Here is a tiny trained network, its code and every weight. The questions are about switching its units off for an input and a class, where a switched-off unit gives its printed mean instead of its output.

import numpy as np


def w(rows, s, z=0):
    codes = np.array(rows[::2]) - 128.0
    scale = np.full(codes.shape[1], s)
    scale[-1] = z or s
    return codes * scale


def norm(h):
    return h / np.sqrt((h * h).mean(-1, keepdims=True) + 1e-5)


def f(y):
    return np.maximum(y, 0)


def log_softmax(a):
    a = a - a.max(-1, keepdims=True)
    return a - np.log(np.exp(a).sum(-1, keepdims=True))


def net(x, mask):
    res = np.array(x, float).reshape(1, 6) / 4 @ E
    u = 0
    for l in range(3):
        y = f(norm(res) @ A[l][:, :-1].T + A[l][:, -1])
        res = res + np.where(mask[u : u + 4], y, B[l][:, -1]) @ B[l][:, :-1]
        u += 4
    return log_softmax(norm(res)[-1] @ U[:, :-1].T + U[:, -1])


A, B = {}, {}
E = w([
[188,168,199,105,55,174,178],'x0',
[125,127,129,124,130,128,129],'x1',
[87,132,102,133,3,137,182],'x2',
[158,51,125,146,151,199,158],'x3',
[128,126,129,126,128,124,131],'x4',
[136,131,121,128,129,127,134],'x5',
],0.018)
A[0] = w([
[219,143,72,142,154,77,180,67],'L0N0',
[174,196,184,106,170,67,61,24],'L0N1',
[237,253,254,88,127,114,102,1],'L0N2',
[248,118,249,132,153,180,144,28],'L0N3',
],0.014,0.0098)
B[0] = w([
[126,101,93,88,142,115,60,131],'L0N0',
[71,139,142,147,192,96,126,207],'L0N1',
[90,253,148,211,207,135,239,255],'L0N2',
[231,78,98,69,122,225,91,242],'L0N3',
],0.017,0.0085)
A[1] = w([
[52,107,59,134,34,125,166,123],'L1N0',
[98,73,105,144,55,139,165,5],'L1N1',
[91,225,115,113,104,50,96,236],'L1N2',
[143,168,192,111,5,141,187,74],'L1N3',
],0.028,0.0028)
B[1] = w([
[203,207,106,54,43,142,244,253],'L1N0',
[64,76,175,178,136,192,138,207],'L1N1',
[250,254,146,95,103,112,104,245],'L1N2',
[129,51,105,146,243,8,14,239],'L1N3',
],0.015,0.02)
A[2] = w([
[42,103,93,155,57,206,215,1],'L2N0',
[110,167,70,107,123,50,129,138],'L2N1',
[116,195,126,156,158,62,77,59],'L2N2',
[108,3,84,141,139,112,85,134],'L2N3',
],0.032,0.0041)
B[2] = w([
[87,79,129,149,177,74,6,177],'L2N0',
[73,57,146,129,160,252,87,213],'L2N1',
[98,58,98,127,79,78,129,250],'L2N2',
[82,212,148,168,123,99,182,215],'L2N3',
],0.026,0.022)
U = w([
[63,23,94,79,102,57,58,145],'0',
[69,192,155,193,185,99,251,3],'1',
[238,133,140,30,66,246,169,238],'2',
],0.012,0.0011)

Each question gives the input, the list of numbers given to net, and the class t.
The units are the neurons (one row each of A and B). Each row of codes is followed by its name. A weight is (code - 128) times the scale printed after its matrix; where a second scale follows, it is the last column's (A, B and U).
mask holds one flag per neuron, layer by layer. A switched-off neuron (its flag False) gives its mean, the last column of its row in B, instead of its output. The means were averaged over made-up inputs and are rounded, as every weight is.
A unit's drop is (log p(t) with every unit on - log p(t) with that unit switched off) / (log p(t) with every unit on - log p(t) with every unit switched off).
The circuit of an input: a set's keep is (log p(t) with only the set's units on - log p(t) with every unit switched off) / (log p(t) with every unit on - log p(t) with every unit switched off). Starting from all 12 units, units are removed one at a time, each time the one whose removal leaves the highest keep (on an exact tie, the one counted first), for as long as the keep stays at least 0.8.
units of the circuit, in order: the units of the circuit, biggest drop first
most important unit: the unit with the biggest drop
k most important neurons: the k neurons with the biggest drops, biggest first
top k neurons in layer l: the k neurons of layer l with the biggest drops, biggest first
drop of u: that unit's drop, to one decimal
input [-2,-4,-3,5,2,-5], class 1: most important unit	L1N0
input [-3,5,-5,1,-2,0], class 1: 3 most important neurons	L1N2, L0N2, L1N0
input [-7,-4,-3,2,5,4], class 1: 2 most important neurons	L1N2, L0N2
input [-2,-5,2,0,-1,-1], class 2: 2 most important neurons	L0N3, L1N0
input [4,6,0,7,-6,1], class 2: 2 most important neurons	L0N3, L1N3
input [1,-8,-4,-6,3,-6], class 1: 2 most important neurons	L0N2, L1N3
input [-3,-1,-6,5,-7,-1], class 1: 2 most important neurons	L1N0, L1N2
input [1,6,3,3,-5,-1], class 1: 3 most important neurons	L1N3, L1N1, L1N2
input [0,-6,-2,6,7,8], class 1: 4 most important neurons	L1N0, L1N2, L2N3, L0N2
input [-2,-4,-3,3,5,1], class 1: 3 most important neurons	L1N2, L1N0, L0N2
input [5,5,5,0,-2,-8], class 0: 2 most important neurons	L0N3, L2N2
input [6,5,1,6,-5,1], class 1: 3 most important neurons	L1N0, L1N2, L2N3
input [-6,-4,1,-8,7,3], class 2: 2 most important neurons	L1N2, L1N3
input [-1,1,6,0,3,-8], class 2: units of the circuit, in order	L1N0
input [7,6,-5,2,5,-8], class 2: 2 most important neurons	L0N3, L2N3
input [7,-8,8,8,-4,-8], class 1: 2 most important neurons	L1N3, L2N3
input [4,-3,8,-1,5,5], class 0: top 2 neurons in layer 1	L1N0, L1N3
input [-2,-3,-2,5,-7,4], class 1: top 2 neurons in layer 1	L1N0, L1N2
input [-6,-6,-7,5,6,4], class 1: drop of L1N2	3.7
input [4,2,-5,4,8,-4], class 2: drop of L0N3	0.5
input [2,-5,-1,2,-2,-7], class 2: drop of L0N3	0.7
input [5,8,2,-4,4,-5], class 0: most important unit	L2N2
input [6,0,-7,4,-1,-4], class 2: drop of L1N1	0.0
